Each row has a class, written as a number after it.
[ -37  352  194 -127 -605  -95  207 -221 -129 -194  167  -46 -294  112
  162  -32  208  116  205   86 -142  206 -149  524   71 -313 -126  542
 -333  358 -120  -97 -207 -250  178 -290 -170]
0
[-100   46  181 -173   39   61   59  -20 -267 -206    5 -268 -254  177
  394  112  203 -146   19  166  -10  193  143  137   70  214   73  506
  258    3  -49  200   81    1   34 -688  -61]
4
[ -54 -141  313 -221  -57  193  -11   42 -319 -152  130 -194 -316  342
  365    1 -355    5  255  274  -38  171   98  -81   73  -19 -332  230
  267 -394    2   59  -86  144  147 -528  -45]
4
[-386  220  -16  -66 -769 -309  236  -58 -149 -210  101   36   76 -145
 -105  118  -75 -122  191 -195 -365  212  -83  398   -6   35 -382  417
  -95  320  162  -22  -37 -263  498 -124 -222]
0
[-144  374  228   -1 -386 -117  -74  -71 -190  -47  107  -59 -301  294
  137   44  -39  -58  379  -16  -84   26  -57  484  -71   66  171  159
 -249  325  -30 -157 -345  -78   85 -476 -275]
1
[-285  -56  287  195   87   23  -86  145 -276  -47  112 -158  -91  249
  553  277 -328   61   52  184 -301  129   80 -220  164  342  110  420
  287 -364  139  173   42 -329  -74 -848   82]
4
[-440   53   54 -127 -425 -118  306 -105 -357 -165  -15  -94 -329  204
   93   78 -167 -355  133 -182 -193  199   65  356   82 -295  -31  316
  -90  159   76   17  -93  -99  370 -423 -308]
9
[ -95  165  134 -199   24   97 -124   51 -504  -21  105 -231 -409  194
  398   15   28 -413  -82  203 -166  199  208  -19   54  169  -63   87
  205 -293  -93   63  185   24  120 -310  -69]
9
[-394   79  238  -17 -504 -133  143 -188 -346 -148   62 -164  -76 -102
  157  160   15  -63  186  -72  -68  222 -103  484  -19  -94  -87  162
 -232  354  176   97   23 -115  212 -512 -197]
7
[-260  128   59  -98 -306  -45  -87  105 -174 -131  163 -432 -165   39
  346  -80  -22   72 -129  103 -331  120  125 -150   99   30 -278  481
  303 -419  -82  -71  156  -11  -60 -575  -77]
9
[-350   73  146   39 -489 -115   -7    6 -215 -212   50 -326 -191   57
  321  283   -1  -59   29   77 -338   80  179 -159 -156  109 -259  305
  339 -285   76  -23   80 -204 -137 -490 -148]
1
[-379  -92   56   52 -236 -161  278  -57 -195 -162   19  -64 -130    5
   -2 -213 -308 -171   87 -174 -120  192   56  353  155 -150  -70  448
 -176  218   74   93 -151 -176  493 -148 -226]
2
[-336  332  234   65 -607   63  222   82 -250 -170  216   18 -222  124
   -4  -73  118 -165  251   14  -34   87  -92  355  134  -87 -214  226
 -248  391  -27 -142 -199   -9  224 -382 -264]
0
[-353  148  346  285 -424  103 -119  -32 -255 -139   69 -157 -243  513
  242  -25  103 -313  202  132 -153  -40  304 -103  -50   12 -115  297
  285  -87 -165  295 -169 -160  174 -252 -484]
4
[-668  466    2   75 -561 -204  177  -93 -179 -362   36 -147 -272   49
  -99 -248  -52  -62  142 -259 -321   76  -56  597   68  -92 -208  266
 -142  404  105  -91 -175  -37  359 -649 -337]
3
[-299  268   96 -157 -698 -220  -58 -264 -248 -299   45   50 -194 -120
   46 -123   66  -54  279  -33 -109  139 -116  607  -29 -275 -354   87
 -314  147   12  -42  -98   -4  350 -110 -329]
6
[-577  132  326  -59 -519  -81  138  -62 -277 -168  112   80   12 -128
  186 -246 -228 -235  202 -126 -248  126 -159  327  -26  -28 -343   97
 -163  280  143  -80 -207   -3   37 -419 -215]
5
[-543  256   89  189 -279  -48  -18  171 -364 -175  177 -220 -217  255
   85 -132 -261 -458  -37  241 -189   56   87  -16  156 -107  -13  174
  358 -223  217 -115  -47 -274 -117 -512 -188]
2
[-483   -7  402  138 -189  201   68  -16 -310  -98   52 -237 -120  113
  304  -15 -284 -472  164  168  -53  133  167  -88   -5  -75  -84  298
  183 -218  -12  218  126   12 -123 -628 -277]
3
[-426 -267  -30  -43  -26  145  211  146 -332 -283  109 -107    8  173
   76   39 -422 -369   44  124   21   77  160   42  -47   76 -156  120
  293   -7  181   -2  144 -152  230 -333  -33]
6
[-409  341    6 -172 -660 -108   -5 -162 -135 -309  -18  -31 -235 -145
   19   40  298 -221  169 -173 -385  191 -166  459   67 -267  -77  482
 -316   39  164  -36 -142 -279  163 -299 -275]
3
[-282   80  211   68 -171  -67 -168   52 -134 -127  121 -319 -167  222
  386   90  -11   -2  -48  214 -255  144  217 -146  -98   85   49  341
  176 -191  -62   86 -213   85  -15 -445 -254]
2
[ -22  -87  307 -107 -249 -118 -128  -80 -240  103  275 -195 -424   -8
  402  131   99  -79  -23  229 -276  147  103  -19 -269 -204 -160  265
  291 -197 -326  134  116   60  162 -268  -16]
7
[-460  173  192  -37 -714  -53 -216  -97 -194 -195  147 -179 -136  -66
  139  118    1 -348  124  -32 -253   47  -17  143 -113 -318 -162  300
  355  -50   79   34  115 -128  -48 -592 -294]
4
[-311  104  159 -203 -674 -228  283 -272 -377 -396  -60  225    6   65
   48  147   56 -138  526 -198 -123  208 -129  477  -25 -412 -330  503
 -143  147  286  120   -4 -150  373 -267 -261]
8
[-469  426  232  -43 -690 -124   31 -143 -269 -406   93   64  -97 -203
   58 -126 -231 -272  362    6  -81  192   52  415  -81 -214 -500   -7
 -202  215  215 -154 -106   79  183 -258 -415]
9
[-224  247  -39  -37 -629 -252  557 -215 -346 -236   68  -30   33  259
 -141  317   90  -10  266 -183 -108  203  -38  341  -91 -158 -375  162
 -136  261  191   80  -48 -117  374 -237 -367]
0
[-395 -192  384 -120 -601 -133  274  -88 -242 -267  206  264  -68  -18
  204   97 -241 -170  398  -71 -205  284  -10  412 -119  -45 -387  380
 -222  231  167 -221 -169 -128  584 -195 -321]
3
[-247 -228  214  -50  139   28  405   66 -231  -29   97 -190 -220  255
  298   83 -324  -96  -55   89 -356  221  149 -177   31  -27 -193  459
  335 -122   13  204  239   44  196 -570   26]
3
[-499 -106  209 -129 -677 -165  421 -111 -332 -127  113   63  -34   40
   99 -125 -205  -65  247  -66 -177  209 -240  496   51 -189 -325  427
  -64  421  286   61   56 -293  392 -450 -122]
5
[-448  -46  209 -233  -85   33  -26    5 -304 -183  143 -367  -38   40
  341   44 -102 -274  -67   65 -481  201  137  -26   89    3  -48  344
  562  -30   92  253   65  -31  294 -709 -155]
7
[-331  227    9  -25 -729 -202  186  -72 -207 -248  286   82 -104 -346
 -124   22  -43  -67  159 -206 -115  185 -135  535 -132  -76 -421   82
 -229  516  182 -174   35 -154  491 -195 -181]
4
[-495  183   30 -112 -606   22   28 -244 -343 -300   88   30  -80 -201
  144  -20  102 -166   20 -128  -11  219 -110  417  -98   -8 -270   38
 -289  304   32 -183 -288   -3  354 -188 -225]
8
[-396  356  299  314 -514 -263   33   65  -98 -345 -130  -91 -462   31
 -184  142  135 -237  437  -23 -400 -112  153 -228  -10 -178 -191   18
  147 -477  139  102   31   98 -231 -295 -326]
1
[-531  342  -20  -46 -244 -205  -67  187  -54   63   54 -281 -133   12
  367 -231  -11 -184 -369   93 -323   60  151 -143  251 -144 -137  582
  250 -194   49  -38   66   73 -270 -534 -234]
2
[-458  221  150   62 -449 -154  183   36 -147 -102  215  -84 -323  -33
   -8  -83 -200 -114  -32 -254 -295  168   27  381    9  132 -244   58
 -174  517   97  -69 -280   44  448 -382 -347]
0
[-283   58    0  -21 -426 -108  216  -63 -121 -268  143   87  -28 -349
  153   32   -4  -78  -54  141 -254  325 -123  231 -170 -123 -121  403
 -227  502   15  -82 -125  204  190 -292  -12]
3
[-341  327  360  213 -344  -10  -59 -112 -235  -50  -14 -360 -189  406
  359   12   98 -101  345  192 -241  -47  332   37   40   88 -103  452
  118 -112  -44  156   85 -210 -113 -530 -433]
5
[-620   91   97  -82 -557 -226  394  -54 -155 -168   62  228  235  -98
  -37  212 -219 -281  361 -248 -249  166  -63  373 -193 -146 -287  228
  -45  218  302  -82   69 -100  513 -280 -381]
1
[-357  -27  269  -27 -416  237 -148  146 -268   48   88 -332 -113  394
  269  216 -148 -240  291  195 -288   21   90   32  124  137 -162  513
  433   62   -8   16   26 -165    1 -767  -37]
9
[-304  132  112 -166 -669  -69   28 -235 -350  -98   85  109   47  267
   50    2   74 -352  347  -14 -136  123 -150  587  148 -188 -232  418
 -168  321  111  -27   82 -241  438 -114 -354]
4
[-372  109  107 -139 -562  -77  330 -122  -92 -217  178   -8 -208 -166
    0 -540 -217   12   38 -202 -123  133 -138  473  153 -236 -372  218
 -165  578  -11 -107 -152   54  402 -337 -283]
2
[-229  174  117  167 -588 -251   97 -128  -90 -129  -28   64 -161  -44
   73 -171  126   11  182 -106   94   45  -92  507   15  -67   -5  150
 -434  253 -148  -51 -151  -48  156 -155 -334]
4
[-245  145   10   71 -483 -254  117 -125 -105 -206  166   27 -102 -150
    3  -36  263  301 -102   -1   67  179 -223  389  -81 -196   20  329
 -376  371   59 -135 -116 -136  235 -132   63]
3
[-359  421  271   92   -7  187 -330  174 -381 -226   12 -182 -221  380
  416  146  -15 -392  -12  258  -94   52  240 -164  267  203  -26  209
  397 -155   71  199 -211 -107 -180 -613 -137]
5
[-506  259   77   36 -748 -329  225 -112 -150 -265  204   16  -68 -156
  -27   -6  -65  -18  148 -136 -173  173    5  568 -121   72 -607  103
 -222  556   77 -189  -25   17  480 -187 -372]
2
[-289  106  161 -220 -641 -135    5  -65 -200 -327  168  -66 -195 -151
   41 -163    6  -82  217  -40  -14  161  -62  570  -81 -216  -48  250
 -126  631   63   45  -73   13  487 -287 -207]
5
[-360   18   39  130 -567 -282  423 -187 -278 -216   31   44  -53  -16
 -163  343  129 -127  319 -233 -321  120  -61  410  -27 -355 -299  219
 -247  135  201  -52  127 -170  283 -190 -268]
0
[-461   91  264  185  -97  -82   96  -10 -271 -405   39 -196 -257  114
  124  149  122  -19  191    2 -375   25  293 -111  -57   75 -236   20
  361 -277  138   82  172  149  260 -567 -298]
7
[-363  316  197 -124 -542 -294   76   22 -188 -214   83  -21 -171 -215
  212 -320   75  -19   22   -2 -191  198  -42  320   78 -161 -129  285
 -319  236   58  -24 -318   14  129 -209 -220]
6
[-269  232  190  187  -95 -194  169  118 -200 -228  100 -154 -254  424
  171  170  146  -37  250  165 -277  -37  272 -327  -31   48 -121  225
  222 -413   32  191 -156  137  -86 -465 -361]
1
[-209  287  263 -296 -728   71  226    0 -251 -242  -13  109 -225   87
   81   32   75 -448  498  -56  -95  222  -71  539   70 -252 -170  488
 -224  426  -50   72 -127 -172  407 -194 -265]
8
[-269  208  127  178 -546 -195  249 -126 -243 -235   40  245  -98  233
 -149  -55   59 -157  453 -255 -147  -45  -69  392   26  -74 -183  275
 -279  287  -22  -58 -126 -175  331  -68 -313]
5
[-369  252  122  -38 -550  -75   39  -53 -288 -225  106   82 -180  139
  301   36  -92 -125  156    6  -70  120   58  416  -48  -14 -189  233
    7  396   77 -102 -381 -138  231 -546 -340]
6
[-369  -52  163  -48 -236  105 -215  -43 -236 -182  -64 -324 -122   37
  160  187   -4 -332  -58   58 -260  151  195 -133 -146  -74   45  367
  296 -314   53  251  329 -165  176 -141  -72]
6
[-345  110  324 -171 -716  -40   32  -49 -214 -153  112   14 -223  -54
  -22 -341  -72 -142  467 -285  -54   70 -184  719  -14 -159 -265  330
 -153  387   17  -76  -74 -133  376 -447 -216]
9
[-726   81  372  351 -210 -138  -84  244   17 -207  236  -44 -209 -141
   57   83    1 -122 -142  136 -169    9  131 -113  -33  -91 -270 -162
  146   57  -41  -30    4  379   82 -315 -168]
2
[-246  140  370  410 -171  -55  166   90  -29 -274   72 -148 -299  124
  111 -170 -131 -122   67  130    4   71  279   10  105  -10 -306  364
   77  -10 -195  152 -107  152   11 -319 -350]
0
[-224  234  -88   17 -677 -179   22 -173  -39 -162   78   40  -70  -97
   11 -158  168  -11  125 -142 -249   -7  -94  452  -85 -346 -350   87
 -248  254  -68 -232 -262    0   34 -145 -394]
3
[-476  -41  344  240 -180 -147   43   67 -166 -181  -18 -148 -328  167
  112  168 -313 -249  141 -116 -182   93  312 -132  -86  208  -54  182
  339 -223   50  245 -155  -96  222 -455 -256]
9
[-264  274   49  124 -750 -336  246   10 -132 -230   52   52 -339  -25
  -43  128   79   28  368   -3 -167   44  -18  293   38 -415  -65  172
 -371  -24   97 -282  -67 -113  207 -156 -340]
1
[-259  184   77 -292 -690 -263   84 -133 -226 -281  -72   38  -80  -30
  124   34   47 -234  233  -74  -94  202  -31  438   68 -308 -286  312
 -357   75    5  -11 -317  -54  173   16 -335]
6
[-631  291 -123  -37 -899 -334  385 -165 -234 -204   59   38   77   52
  -17  124 -163 -217  194  -42 -411  228 -171  421 -157 -276 -396  350
 -217  352  289 -192 -152  -25  144 -359 -385]
8
[-233  -50  220  349  -12   61  164  178 -356 -200   71  -22 -286  505
  222  228  -99 -297   52  224 -236   77  200 -439  126   51  -77  291
  251 -321   88  137 -151   28 -144 -382 -162]
8
[-266   69  167 -159 -567 -258  319  -97 -148 -290   -1  164 -159   21
   94   64 -143 -119  264 -154 -253  184   -9  428 -159 -150 -347   92
 -223  139  104 -251 -147    5  251 -116 -329]
0
[-265   12  101  -16 -261  113 -239  239 -244 -132  267 -397 -427   26
  360  133   88 -199 -137  247 -208   95  253  -62  -95  -53  105  153
  226 -126 -184 -118  -69  -84  110 -383  -73]
2
[-180  -18  210 -191 -443  142   73  -22 -236   65   77 -103  -64  118
  354  136   73 -285  232  164  -73   85   77  -81  173 -139 -427  497
  121 -326 -142 -160 -120  133 -158 -429 -310]
5
[-343  194  113  147 -266 -161  122   97 -190 -102   19 -194  -26  194
   25  399   95 -322  210  217 -281  100  146  -58  -47   83   15  323
  374 -333  123   98  246 -259    4 -452 -153]
3
[-205 -286  263   80   27  140   87   42 -262 -148  111 -182 -125  140
  361  182 -225  -16   75  111  -44  112  258 -183 -177  136  -75   79
  241  -25   21  221  -73  -45  155 -411  -39]
4
[-374  243  106   95 -277 -304   57 -153 -176 -112  -37  -22  140  -22
  176  -54 -135  -92   90 -117 -197  154 -126  594   27  138  227  398
 -224  333  121   46  120 -347  123 -425 -128]
0
[-367  106  194  -78 -611  -69  463 -136 -409 -240   22  108 -150  124
  229 -211 -270 -361  232  -12 -203  239 -110  308  312 -289 -380  451
 -349  202  122   90 -294 -173   43 -317 -342]
0
[-205 -137  368  339 -105 -179  163  -86 -277 -263  -45 -144 -439  412
  437  218 -143  346  300  112 -444   45  307 -201 -135   22 -266  371
  322 -309   18  264 -164 -193   24 -601  -54]
2
[-359  139  224  -49 -429   55   41    4 -439 -119   13 -200 -215  194
  370   71   80 -407   34  304 -453  133  116 -218  -15   15 -185  234
  259 -201  114   92  -55 -171 -291 -394 -141]
6
[-537   95   96   80 -792 -160  -20  -56    3 -179   52  -12   -2 -232
  118 -279 -203 -100   88  -87 -217   71 -150  390  180 -171 -266  288
 -386  226    6 -108 -312 -228   81 -143 -342]
5
[-305  200  100   94 -341 -169  285   91  -90 -135   59 -100  -21  307
  145 -198 -127 -164  371  122 -382   35  174  -41   68  170 -245  735
   94 -245  -18  154  197  -20  198 -364 -470]
1
[-232   95  186  233 -195   29  189   47 -308 -328  -49 -360 -324  309
    3  355   43  -77  235   91  -26   55  242 -169 -281  -80  211   46
  418 -289   75   72   50 -112  -19 -569  -61]
8
[-407  448  239  -91 -463 -156   94 -170 -191  -88 -206  -59 -197  203
   24 -383 -166 -180  353 -208  -62  102 -145  483  459  -40   46  659
 -358  204  171  226 -245 -284  117 -433 -254]
4
[-534   97  -21 -175 -675 -161  158 -101 -354 -273 -117   46   77  190
  -40 -187  -29 -293  269 -291 -167   27 -125  569   28  -39 -151   29
  -29  350  304 -107 -189 -177  283 -320 -361]
4
[-292  -16  372   16   21   69   -8   41 -352 -194   56 -232 -236  245
  575  195  -47  -90  -30  214 -164  177  139  -26   45  145  -29  394
  274   30  -96  154 -112  106  -94 -821    8]
7
